Small tables with named rows and columns. After each table, cells are looked up by row and column.

vil =
         dip  lizi  mup  suku  gigari  zemesi  nosa  tusegot  soze  kodozu
gana      54    65   80    36      82      49    53       52    60      78
lif       37    63   71    85      31      43    48       39    57      64
volad     48    68   76    46      78      51    44       52    68      77
soro      61    47   92    34      61      33    64       54    50      52
sobudif   36    65   42    72      41      46    59       43    57      48
favig     45    60   38    48      69      66    27       53    70      60
muv       39    63   32    59      63      70    24       50    70      64
zof       52    54   39    45      56      60    30       53    63      46
pesup     56    44   84    53      46      45    46       50    51      57
kogero    59    47   89    47      53      42    55       49    47      61
nes       34    70   62    91      37      59    42       33    56      82
desoga    62    33   28    30      43      46    47       61    49      10
sud       41    62   80    87      32      52    40       35    53      79
poz       62    45   61    33      53      37    60       55    48      34

nosa of soro is 64
kodozu of zof is 46
gigari of desoga is 43
kodozu of muv is 64
lizi of muv is 63
dip of lif is 37
gigari of nes is 37
zemesi of poz is 37
suku of favig is 48

nusin:
        tuniro   gak   bon  tet  nologu
tupeno    -6.5  -2.3  -0.1  1.2     1.9
pok        1.8   3.7   1.7  1.0     2.5
pab       -1.9  -4.6  -1.7  0.4    -0.9
rasen     -2.0   0.6   3.3  0.8     0.4
nama       2.0   4.3   1.4  0.5     0.6
ves        6.0  -2.9   0.5  0.0    -0.6

What is the nologu of nama in nusin? 0.6
What is the bon of tupeno in nusin? -0.1
What is the tuniro of pab in nusin? -1.9
What is the tet of nama in nusin? 0.5
What is the bon of ves in nusin? 0.5
What is the tuniro of rasen in nusin? -2.0
What is the nologu of pok in nusin? 2.5
What is the bon of nama in nusin? 1.4
What is the bon of pok in nusin? 1.7
What is the nologu of rasen in nusin? 0.4
What is the gak of rasen in nusin? 0.6
What is the tet of pab in nusin? 0.4
What is the gak of pab in nusin? -4.6
What is the tuniro of ves in nusin? 6.0
What is the tet of tupeno in nusin? 1.2
Row with the largest gak: nama

dekil
fields: megi, fekov, lol
nem: [102, 209, 234]
funifan: [204, 68, 226]
duzudef: [178, 83, 242]
vevuru: [200, 90, 100]
pupuve: [150, 137, 129]
sak: [61, 105, 182]
sul: [153, 231, 138]
rok: [186, 108, 222]
fadi: [157, 108, 138]
kam: [207, 159, 119]
guni: [115, 158, 130]

lol of kam is 119
lol of rok is 222
fekov of guni is 158
megi of duzudef is 178
lol of sul is 138
megi of rok is 186
fekov of pupuve is 137
megi of nem is 102
megi of fadi is 157
lol of guni is 130
megi of vevuru is 200
lol of pupuve is 129
fekov of rok is 108
fekov of sak is 105
lol of vevuru is 100
fekov of vevuru is 90
lol of fadi is 138
megi of sak is 61
lol of funifan is 226
Row with the largest lol: duzudef

mabuso =
         tatedeg  dometo
lor          -93      35
fanikov       97    -644
lesat       -406    -331
puvafim     -348     240
zite         221     -19
movusat       95      66
vopifor      263    -253
takera       230    -101
biludo       909     253
zamikan     -264     445
bav           90     300
gug         -167    -289
lefive       476     322

What is the dometo of lor in mabuso? 35
What is the dometo of zamikan in mabuso? 445
What is the dometo of gug in mabuso? -289
What is the dometo of puvafim in mabuso? 240
What is the tatedeg of lesat in mabuso? -406
What is the tatedeg of biludo in mabuso? 909
What is the tatedeg of zite in mabuso? 221
What is the tatedeg of vopifor in mabuso? 263
What is the tatedeg of movusat in mabuso? 95
What is the dometo of lesat in mabuso? -331
What is the dometo of vopifor in mabuso? -253
What is the tatedeg of bav in mabuso? 90
What is the dometo of biludo in mabuso? 253
Which row has the largest tatedeg? biludo

zanopeg =
columns: dis, daf, lusasem, kis, godede, tev, gilun
rebelam: [6881, 6006, 5708, 5708, 6427, 7548, 5897]
moseve: [6319, 6986, 7185, 6173, 4843, 5558, 6455]
vedinu: [7395, 6697, 6693, 7453, 3734, 6327, 7580]
vod: [6859, 5086, 4923, 5466, 5866, 6812, 2926]
nok: [4087, 4605, 5376, 6447, 5910, 2289, 7339]
rekori: [5714, 8347, 6546, 7792, 7254, 8277, 5601]
vuno: [7222, 6982, 5487, 6391, 6485, 6154, 4809]
rafofe: [6909, 4853, 6188, 5836, 6199, 8033, 3862]
kuf: [6704, 4236, 4839, 4710, 4359, 6670, 7449]
pav: [6956, 7121, 6875, 7399, 6804, 4416, 3984]

What is the kis of moseve in zanopeg? 6173
What is the gilun of rekori in zanopeg? 5601
What is the tev of kuf in zanopeg? 6670
What is the lusasem of rebelam in zanopeg? 5708
What is the godede of pav in zanopeg? 6804
What is the kis of pav in zanopeg? 7399
What is the dis of vod in zanopeg? 6859

fip.csv
,fifigo,birire,tolos,tupizi,seral
ruleno,-14102,6875,-33235,75428,1141
zeg,-14081,-10439,-21449,45143,1054
zifalom,-15897,-11491,-8215,-256,8369
zelev,-16489,-22311,-5881,-22366,10754
fupipa,-15861,-12396,-5753,-8693,8225
beso,-18828,-28503,-2398,-17850,20176
led,-15730,-25877,-6803,-17959,7695
refet,-15982,-48737,-25683,-51396,8711
doven,-14835,-30337,-11596,-13593,4090
gagoru,-20581,-66959,-12282,6995,27239

seral of zeg = 1054
tolos of zifalom = -8215
fifigo of zeg = -14081
birire of beso = -28503
birire of gagoru = -66959
tolos of refet = -25683
birire of zeg = -10439
seral of zifalom = 8369
birire of led = -25877
birire of doven = -30337
seral of gagoru = 27239
fifigo of doven = -14835
seral of fupipa = 8225
fifigo of ruleno = -14102
tupizi of led = -17959
Which row has the largest seral? gagoru

